Below is a small trained network, with its code and all its weights. Each question gives an input and a target symbol and asks what happens when units are switched off, that is, made to give their printed mean instead of their output.

import numpy as np


def w(rows, s, z=0):
    codes = np.array(rows[::2]) - 128.0
    scale = np.full(codes.shape[1], s)
    scale[-1] = z or s
    return codes * scale


def f(y):
    return np.maximum(y, 0)


def softmax(a):
    e = np.exp(a - a.max(-1, keepdims=True))
    return e / e.sum(-1, keepdims=True)


def log_softmax(a):
    a = a - a.max(-1, keepdims=True)
    return a - np.log(np.exp(a).sum(-1, keepdims=True))


def net(x, mask):
    ids = ['ΓΘΦΨαβδεζλπστω'.index(c) for c in x.split()]
    T = len(ids)
    res = E[ids] + P[:T]
    r = res
    for j in range(2):
        rows = slice(3 * j, 3 * j + 3)
        q, k, v = (r @ M[0][rows].T for M in (Q, K, V))
        z = softmax(np.where(np.tri(T) > 0, q @ k.T / 3**0.5, -1e9)) @ v
        o = O[0][rows]
        res = res + np.where(mask[j], z, o[:, -1]) @ o[:, :-1]
    y = f(res @ A[0][:, :-1].T + A[0][:, -1])
    res = res + np.where(mask[2:6], y, B[0][:, -1]) @ B[0][:, :-1]
    return log_softmax(res[-1] @ U[:, :-1].T + U[:, -1])


Q, K, V, O, A, B = {}, {}, {}, {}, {}, {}
E = w([
[144,85,196,150,164,248],'Γ',
[100,176,69,81,123,56],'Θ',
[90,65,87,189,68,173],'Φ',
[113,147,113,63,135,203],'Ψ',
[177,154,169,181,114,216],'α',
[158,64,151,73,234,72],'β',
[160,128,86,140,176,91],'δ',
[81,159,40,102,143,150],'ε',
[141,104,232,94,145,156],'ζ',
[63,93,49,126,206,177],'λ',
[226,162,187,187,181,135],'π',
[69,176,146,145,230,94],'σ',
[92,146,124,160,122,74],'τ',
[129,95,234,142,193,175],'ω',
],0.018)
P = w([
[113,73,145,185,3,7],'0',
[175,225,135,214,146,118],'1',
[154,171,10,176,116,47],'2',
[135,139,151,160,121,79],'3',
[107,136,177,166,109,85],'4',
[116,89,221,238,116,121],'5',
[122,72,161,227,136,93],'6',
[92,125,153,213,147,49],'7',
[48,143,183,169,122,61],'8',
],0.0041)
Q[0] = w([
[2,202,66,92,110,173],'h1',
[224,125,182,148,158,110],'h1',
[142,53,55,116,68,103],'h1',
[179,186,118,137,184,136],'h2',
[185,65,136,49,75,26],'h2',
[180,31,110,77,61,118],'h2',
],0.0077)
K[0] = w([
[127,192,115,90,86,210],'h1',
[189,4,85,103,219,220],'h1',
[254,122,137,172,107,208],'h1',
[81,72,90,118,225,97],'h2',
[195,132,155,179,43,109],'h2',
[142,96,165,119,32,136],'h2',
],0.0066)
V[0] = w([
[255,65,141,63,67,100],'h1',
[77,96,106,84,188,170],'h1',
[55,90,240,227,126,118],'h1',
[167,80,71,71,1,161],'h2',
[206,123,139,65,88,228],'h2',
[226,60,165,105,101,51],'h2',
],0.008)
O[0] = w([
[224,231,148,1,96,151,109],'h1',
[92,78,95,128,221,140,125],'h1',
[114,84,196,142,137,113,153],'h1',
[99,236,90,164,162,202,1],'h2',
[121,177,120,139,154,240,102],'h2',
[133,186,135,45,121,172,111],'h2',
],0.0066)
A[0] = w([
[2,68,59,41,118,176,252],'n1',
[118,194,55,186,78,72,114],'n2',
[140,133,103,135,23,206,149],'n3',
[173,53,150,33,146,121,139],'n4',
],0.0066,0.0033)
B[0] = w([
[182,186,46,239,229,74,249],'n1',
[117,128,199,99,14,158,172],'n2',
[54,130,140,222,136,254,177],'n3',
[4,123,128,63,242,138,252],'n4',
],0.0082,0.0041)
U = w([
[126,105,167,113,169,182,3],'Γ',
[107,193,117,71,77,96,250],'Θ',
[93,110,123,155,102,149,2],'Φ',
[143,157,89,119,179,165,193],'Ψ',
[154,175,173,118,81,203,83],'α',
[144,112,129,52,216,112,12],'β',
[166,98,116,80,135,85,172],'δ',
[169,139,101,172,135,88,167],'ε',
[107,128,195,42,135,150,58],'ζ',
[152,72,91,158,166,103,141],'λ',
[251,197,180,106,164,107,121],'π',
[109,71,130,135,158,72,197],'σ',
[117,84,139,124,68,83,27],'τ',
[108,109,179,124,165,127,194],'ω',
],0.011,0.0042)

Each question gives the input, a string of symbols that net reads in full, and the target symbol t.
The units are the heads (3 rows each of Q, K, V and O) and the neurons (one row each of A and B). Each row of codes is followed by its name. A weight is (code - 128) times the scale printed after its matrix; where a second scale follows, it is the last column's (O, A, B and U).
mask holds one flag per unit, heads first, then neurons. A switched-off unit (its flag False) gives its mean, the last column of its rows in O or B, instead of its output. The means were averaged over made-up inputs and are rounded, as every weight is.
A unit's drop is (log p(t) with every unit on - log p(t) with that unit switched off) / (log p(t) with every unit on - log p(t) with every unit switched off).
The circuit of an input: a set's keep is (log p(t) with only the set's units on - log p(t) with every unit switched off) / (log p(t) with every unit on - log p(t) with every unit switched off). Starting from all 6 units, units are removed one at a time, each time the one whose removal leaves the highest keep (on an exact tie, the one counted first), for as long as the keep stays at least 0.8.
units of the circuit, in order: the units of the circuit, biggest drop first
k most important neurons: the k neurons with the biggest drops, biggest first
which heads matter: for each layer, one digit per head in row order, 1 if its drop is at least 0.15 and else 0, layers parted by /
drop of u: that unit's drop, to one decimal
input δ π σ π τ Φ π π, target σ: which heads matter -> 01
input α Θ Θ π Φ α Θ, target Θ: units of the circuit, in order -> n2; h1; h2
input β τ π π π α π ζ, target ζ: most important neuron -> n1
input Γ π ζ δ Θ λ Θ Ψ λ, target λ: units of the circuit, in order -> n1; h2
input Γ π Φ, target Φ: units of the circuit, in order -> n3; h2
input σ Φ τ α π Γ, target σ: units of the circuit, in order -> h2; h1
input σ π α, target σ: units of the circuit, in order -> h2; h1
input λ ε π α π ζ α ε, target ε: units of the circuit, in order -> n1; n4
input Ψ π α α, target α: which heads matter -> 01
input π α ε π δ σ δ Γ, target σ: which heads matter -> 11
input Ψ π β ζ, target ζ: units of the circuit, in order -> n1; n4; h1
input π π δ Θ λ α τ π, target λ: drop of n4 -> 0.1
input σ Ψ π Φ Ψ λ, target λ: drop of n1 -> 0.4
input σ π λ σ σ Ψ, target σ: drop of h1 -> 0.2
